Below are the code and all the weights of a small trained network. Each question names an input and a class and asks about switching units off, where a switched-off unit gives its printed mean instead of its output.

import numpy as np


def w(rows, s, z=0):
    codes = np.array(rows[::2]) - 128.0
    scale = np.full(codes.shape[1], s)
    scale[-1] = z or s
    return codes * scale


def f(y):
    return np.maximum(y, 0)


def log_softmax(a):
    a = a - a.max(-1, keepdims=True)
    return a - np.log(np.exp(a).sum(-1, keepdims=True))


def net(x, mask):
    res = np.array(x, float).reshape(1, 4) / 4 @ E
    y = f(res @ A[0][:, :-1].T + A[0][:, -1])
    res = res + np.where(mask, y, B[0][:, -1]) @ B[0][:, :-1]
    return log_softmax(res[-1] @ U[:, :-1].T + U[:, -1])


A, B = {}, {}
E = w([
[142,130,71,2,125,173,130,186,102,172],'x0',
[50,82,109,201,60,142,119,190,101,122],'x1',
[205,140,81,166,73,73,67,140,122,185],'x2',
[127,182,153,173,143,179,192,83,67,246],'x3',
],0.013)
A[0] = w([
[87,141,99,143,159,176,158,112,116,219,61],'N0',
[227,161,140,51,177,134,150,83,157,131,249],'N1',
[154,135,115,129,67,100,126,111,89,181,28],'N2',
[44,68,106,204,83,149,111,176,56,135,154],'N3',
[42,96,151,166,107,136,118,152,129,146,3],'N4',
[96,190,118,101,140,161,144,71,146,192,72],'N5',
[75,107,82,118,72,181,115,181,122,166,87],'N6',
[96,166,75,165,120,164,163,122,111,196,97],'N7',
[66,109,106,72,112,212,186,121,149,106,36],'N8',
[135,7,78,56,132,146,58,152,189,78,50],'N9',
[119,121,185,203,85,117,121,61,145,97,22],'N10',
[194,126,79,105,72,97,79,149,107,189,99],'N11',
[143,144,78,65,127,196,150,217,157,176,97],'N12',
[78,146,164,104,162,199,215,138,193,96,57],'N13',
],0.013,0.0075)
B[0] = w([
[73,195,107,109,86,79,69,159,120,35,193],'N0',
[122,67,172,152,221,136,84,140,118,187,253],'N1',
[132,106,116,169,114,120,120,159,172,130,162],'N2',
[100,158,167,135,202,125,117,137,144,202,253],'N3',
[142,133,147,108,193,91,95,59,194,188,180],'N4',
[43,173,152,108,123,104,78,139,124,118,185],'N5',
[165,110,197,155,206,84,102,70,110,189,195],'N6',
[54,174,146,94,112,55,111,143,128,57,192],'N7',
[128,123,90,190,89,217,164,190,166,143,201],'N8',
[22,178,108,115,126,95,74,126,127,73,247],'N9',
[45,80,169,128,96,194,234,88,108,72,197],'N10',
[105,169,104,200,65,187,174,151,191,183,202],'N11',
[66,62,192,120,93,165,199,3,83,127,212],'N12',
[167,156,63,153,115,160,173,172,246,176,213],'N13',
],0.012,0.019)
U = w([
[84,159,115,91,120,81,55,124,144,68,68],'0',
[145,137,159,114,207,121,90,106,111,176,129],'1',
[101,109,154,99,96,169,190,50,80,121,58],'2',
[136,143,85,181,79,144,144,182,158,162,107],'3',
[122,133,137,134,168,121,110,129,94,150,181],'4',
[204,44,30,163,46,7,90,197,42,202,10],'5',
],0.017,0.012)

Each question gives the input, the list of numbers given to net, and the class t.
The units are the neurons (one row each of A and B). Each row of codes is followed by its name. A weight is (code - 128) times the scale printed after its matrix; where a second scale follows, it is the last column's (A, B and U).
mask holds one flag per neuron, in row order. A switched-off neuron (its flag False) gives its mean, the last column of its row in B, instead of its output. The means were averaged over made-up inputs and are rounded, as every weight is.
A unit's drop is (log p(t) with every unit on - log p(t) with that unit switched off) / (log p(t) with every unit on - log p(t) with every unit switched off).
The circuit of an input: a set's keep is (log p(t) with only the set's units on - log p(t) with every unit switched off) / (log p(t) with every unit on - log p(t) with every unit switched off). Starting from the 12 units with the biggest drops (on a tie, the unit counted first), units are removed one at a time, each time the one whose removal leaves the highest keep (on an exact tie, the one counted first), for as long as the keep stays at least 0.8.
circuit, biggest first: the units of the circuit, biggest drop first
most important unit: the unit with the biggest drop
top k neurons: the k neurons with the biggest drops, biggest first
drop when u is switched off: that unit's drop, to one decimal
input [2,0,5,0], class 3: circuit, biggest first	(N11)
input [4,-4,-7,7], class 0: top 4 neurons	(N0 N5 N7 N11)
input [5,-1,7,5], class 3: top 2 neurons	(N11 N2)
input [4,-3,-4,2], class 2: top 2 neurons	(N12 N3)
input [7,-5,-5,6], class 2: top 3 neurons	(N12 N9 N8)
input [-8,8,0,-3], class 1: top 2 neurons	(N3 N4)
input [6,7,4,5], class 1: top 2 neurons	(N6 N3)
input [7,-5,-3,6], class 2: top 3 neurons	(N12 N9 N3)
input [-6,5,-6,-3], class 2: top 3 neurons	(N10 N1 N11)
input [-7,4,-7,7], class 0: top 3 neurons	(N0 N12 N7)
input [-6,-8,-3,-6], class 1: top 2 neurons	(N1 N0)
input [-8,-7,-5,8], class 0: top 3 neurons	(N0 N5 N12)
input [4,-4,6,8], class 0: top 2 neurons	(N0 N7)
input [-6,0,-3,4], class 2: most important unit	N10
input [7,3,-1,6], class 2: top 4 neurons	(N12 N9 N6 N8)
input [6,2,-1,0], class 2: drop when N12 is switched off	0.9
input [0,-2,-5,6], class 0: drop when N3 is switched off	0.0
input [-5,-1,-5,7], class 0: drop when N0 is switched off	0.1
